Here is a tiny trained network, its code and every weight. The questions are about switching its units off for an input and a target symbol, where a switched-off unit gives its printed mean instead of its output.

import numpy as np


def w(rows, s, z=0):
    codes = np.array(rows[::2]) - 128.0
    scale = np.full(codes.shape[1], s)
    scale[-1] = z or s
    return codes * scale


def norm(h):
    return h / np.sqrt((h * h).mean(-1, keepdims=True) + 1e-5)


def f(y):
    return np.maximum(y, 0)


def softmax(a):
    e = np.exp(a - a.max(-1, keepdims=True))
    return e / e.sum(-1, keepdims=True)


def log_softmax(a):
    a = a - a.max(-1, keepdims=True)
    return a - np.log(np.exp(a).sum(-1, keepdims=True))


def net(x, mask):
    ids = ['ΞΦαβδζηθλπστψω'.index(c) for c in x.split()]
    T = len(ids)
    res = E[ids] + P[:T]
    u = 0
    for l in range(3):
        q, k, v = (norm(res) @ M[l].T for M in (Q, K, V))
        z = softmax(np.where(np.tri(T) > 0, q @ k.T / 3**0.5, -1e9)) @ v
        res = res + np.where(mask[u], z, O[l][:, -1]) @ O[l][:, :-1]
        u += 1
        y = f(norm(res) @ A[l][:, :-1].T + A[l][:, -1])
        res = res + np.where(mask[u : u + 8], y, B[l][:, -1]) @ B[l][:, :-1]
        u += 8
    return log_softmax(norm(res)[-1] @ U[:, :-1].T + U[:, -1])


Q, K, V, O, A, B = {}, {}, {}, {}, {}, {}
E = w([
[174,158,155],'Ξ',
[149,104,182],'Φ',
[134,144,164],'α',
[97,155,130],'β',
[165,143,102],'δ',
[199,198,209],'ζ',
[120,219,115],'η',
[92,145,80],'θ',
[165,180,152],'λ',
[130,103,170],'π',
[63,1,135],'σ',
[152,22,97],'τ',
[162,181,155],'ψ',
[93,88,99],'ω',
],0.021)
P = w([
[174,5,9],'0',
[159,16,42],'1',
[138,29,72],'2',
[135,37,94],'3',
[125,45,104],'4',
[130,50,117],'5',
[130,56,129],'6',
[128,61,137],'7',
[135,69,145],'8',
[128,71,150],'9',
[137,79,162],'10',
[131,78,173],'11',
[120,72,179],'12',
[129,84,182],'13',
],0.0025)
Q[0] = w([
[137,252,60],'L0H1',
[226,126,34],'L0H1',
[209,95,246],'L0H1',
],0.013)
K[0] = w([
[131,233,74],'L0H1',
[192,144,6],'L0H1',
[212,77,221],'L0H1',
],0.014)
V[0] = w([
[136,40,169],'L0H1',
[123,2,49],'L0H1',
[127,195,136],'L0H1',
],0.0049)
O[0] = w([
[172,233,48,254],'L0H1',
[112,251,179,47],'L0H1',
[118,58,142,108],'L0H1',
],0.0034,0.00087)
A[0] = w([
[160,122,220,144],'L0N1',
[2,145,171,192],'L0N2',
[160,221,136,2],'L0N3',
[180,161,116,252],'L0N4',
[196,154,148,60],'L0N5',
[163,229,183,103],'L0N6',
[164,72,113,185],'L0N7',
[105,120,25,180],'L0N8',
],0.013,0.0012)
B[0] = w([
[178,127,193,254],'L0N1',
[45,233,126,178],'L0N2',
[43,84,61,209],'L0N3',
[211,79,169,216],'L0N4',
[117,58,188,233],'L0N5',
[8,154,53,250],'L0N6',
[153,106,83,176],'L0N7',
[107,14,144,185],'L0N8',
],0.013,0.0077)
Q[1] = w([
[253,222,204],'L1H1',
[195,121,101],'L1H1',
[171,129,119],'L1H1',
],0.007)
K[1] = w([
[205,209,206],'L1H1',
[126,255,140],'L1H1',
[137,192,147],'L1H1',
],0.0081)
V[1] = w([
[178,143,93],'L1H1',
[94,66,1],'L1H1',
[172,145,103],'L1H1',
],0.0076)
O[1] = w([
[120,51,101,5],'L1H1',
[254,60,176,251],'L1H1',
[105,67,96,13],'L1H1',
],0.0061,0.0027)
A[1] = w([
[185,166,207,139],'L1N1',
[158,151,111,75],'L1N2',
[153,154,89,135],'L1N3',
[164,177,68,38],'L1N4',
[79,96,244,250],'L1N5',
[239,134,187,15],'L1N6',
[226,205,193,201],'L1N7',
[168,166,102,159],'L1N8',
],0.012,0.0014)
B[1] = w([
[145,210,140,164],'L1N1',
[130,126,156,128],'L1N2',
[145,141,164,128],'L1N3',
[121,153,154,128],'L1N4',
[168,199,203,253],'L1N5',
[99,44,99,166],'L1N6',
[3,44,20,157],'L1N7',
[107,86,152,128],'L1N8',
],0.015,0.012)
Q[2] = w([
[19,166,150],'L2H1',
[120,165,20],'L2H1',
[97,63,9],'L2H1',
],0.013)
K[2] = w([
[59,194,147],'L2H1',
[198,185,1],'L2H1',
[79,26,67],'L2H1',
],0.013)
V[2] = w([
[178,2,193],'L2H1',
[206,243,197],'L2H1',
[91,16,105],'L2H1',
],0.0048)
O[2] = w([
[3,169,83,254],'L2H1',
[103,53,143,196],'L2H1',
[117,190,111,127],'L2H1',
],0.0061,0.0023)
A[2] = w([
[211,53,69,210],'L2N1',
[138,41,159,167],'L2N2',
[153,157,212,30],'L2N3',
[204,151,4,255],'L2N4',
[78,218,31,42],'L2N5',
[143,173,38,100],'L2N6',
[172,69,109,198],'L2N7',
[21,114,90,47],'L2N8',
],0.011,0.00093)
B[2] = w([
[189,249,141,196],'L2N1',
[40,59,158,234],'L2N2',
[127,131,32,253],'L2N3',
[133,209,25,134],'L2N4',
[169,99,12,149],'L2N5',
[175,115,174,134],'L2N6',
[177,174,137,180],'L2N7',
[189,63,133,196],'L2N8',
],0.016,0.0059)
U = w([
[44,23,156,207],'Ξ',
[15,175,172,139],'Φ',
[84,203,180,136],'α',
[78,242,108,179],'β',
[230,108,167,230],'δ',
[134,255,202,52],'ζ',
[151,94,52,239],'η',
[129,154,154,21],'θ',
[137,118,132,28],'λ',
[137,155,156,64],'π',
[132,129,134,27],'σ',
[180,182,84,252],'τ',
[131,142,142,40],'ψ',
[136,151,149,36],'ω',
],0.011,0.0037)

Each question gives the input, a string of symbols that net reads in full, and the target symbol t.
The units are the heads (3 rows each of Q, K, V and O) and the neurons (one row each of A and B). Each row of codes is followed by its name. A weight is (code - 128) times the scale printed after its matrix; where a second scale follows, it is the last column's (O, A, B and U).
mask holds one flag per unit, layer by layer, with each layer's heads first. A switched-off unit (its flag False) gives its mean, the last column of its rows in O or B, instead of its output. The means were averaged over made-up inputs and are rounded, as every weight is.
A unit's drop is (log p(t) with every unit on - log p(t) with that unit switched off) / (log p(t) with every unit on - log p(t) with every unit switched off).
unit that matters most: the unit with the biggest drop
top k neurons: the k neurons with the biggest drops, biggest first
k most important neurons of layer l: the k neurons of layer l with the biggest drops, biggest first
drop of u: that unit's drop, to one decimal
input ω α δ ψ, target Ξ: top 4 neurons => (L0N3, L2N1, L1N1, L0N2)
input θ Φ ζ ζ δ δ π π ζ α, target Ξ: most important neuron of layer 1 => (L1N5)
input Ξ ω η δ δ ψ η ζ ψ Φ ω, target Φ: 3 most important neurons of layer 2 => (L2N1, L2N2, L2N3)
input π λ π Φ ψ α Ξ, target Ξ: top 4 neurons => (L0N3, L0N2, L2N1, L1N1)
input λ λ π Φ π, target Φ: 3 most important neurons of layer 2 => (L2N1, L2N2, L2N7)
input β σ ζ δ α π ω λ, target Ξ: top 3 neurons => (L0N3, L2N1, L1N1)
input η π ζ α ζ δ τ, target τ: top 3 neurons => (L2N1, L1N5, L0N5)
input η ζ δ δ, target δ: top 2 neurons => (L2N1, L0N6)
input α π δ δ π α δ σ Φ δ σ δ π Φ, target Φ: top 2 neurons => (L1N7, L1N5)
input ζ ζ ζ ω Φ α δ ζ ζ Φ η, target η: 2 most important neurons of layer 2 => (L2N5, L2N8)
input α δ α Ξ τ δ λ Ξ Ξ Ξ, target Ξ: 4 most important neurons of layer 0 => (L0N2, L0N4, L0N3, L0N7)
input α ω δ β ζ π λ π, target Φ: 3 most important neurons of layer 0 => (L0N4, L0N6, L0N1)
input δ Ξ σ δ δ δ β δ δ δ δ ω τ, target τ: 2 most important neurons of layer 0 => (L0N5, L0N7)
input ω δ α α σ π δ π σ ω, target Φ: unit that matters most => L0N8
input α Ξ α λ δ δ δ δ ψ ω π τ δ β, target β: top 2 neurons => (L0N2, L2N5)
input Ξ π ζ δ π δ π δ α, target Ξ: 3 most important neurons of layer 1 => (L1N5, L1N7, L1N1)
input π λ β δ Ξ δ ω η, target η: top 2 neurons => (L2N5, L2N8)
input ψ π α β, target β: 2 most important neurons of layer 2 => (L2N5, L2N2)
input Ξ θ δ θ ζ σ λ, target Ξ: drop of L2N1 => 0.2
input δ δ ω ψ, target Ξ: drop of L2N5 => 0.0
input α π α α δ, target δ: drop of L2N1 => 0.6
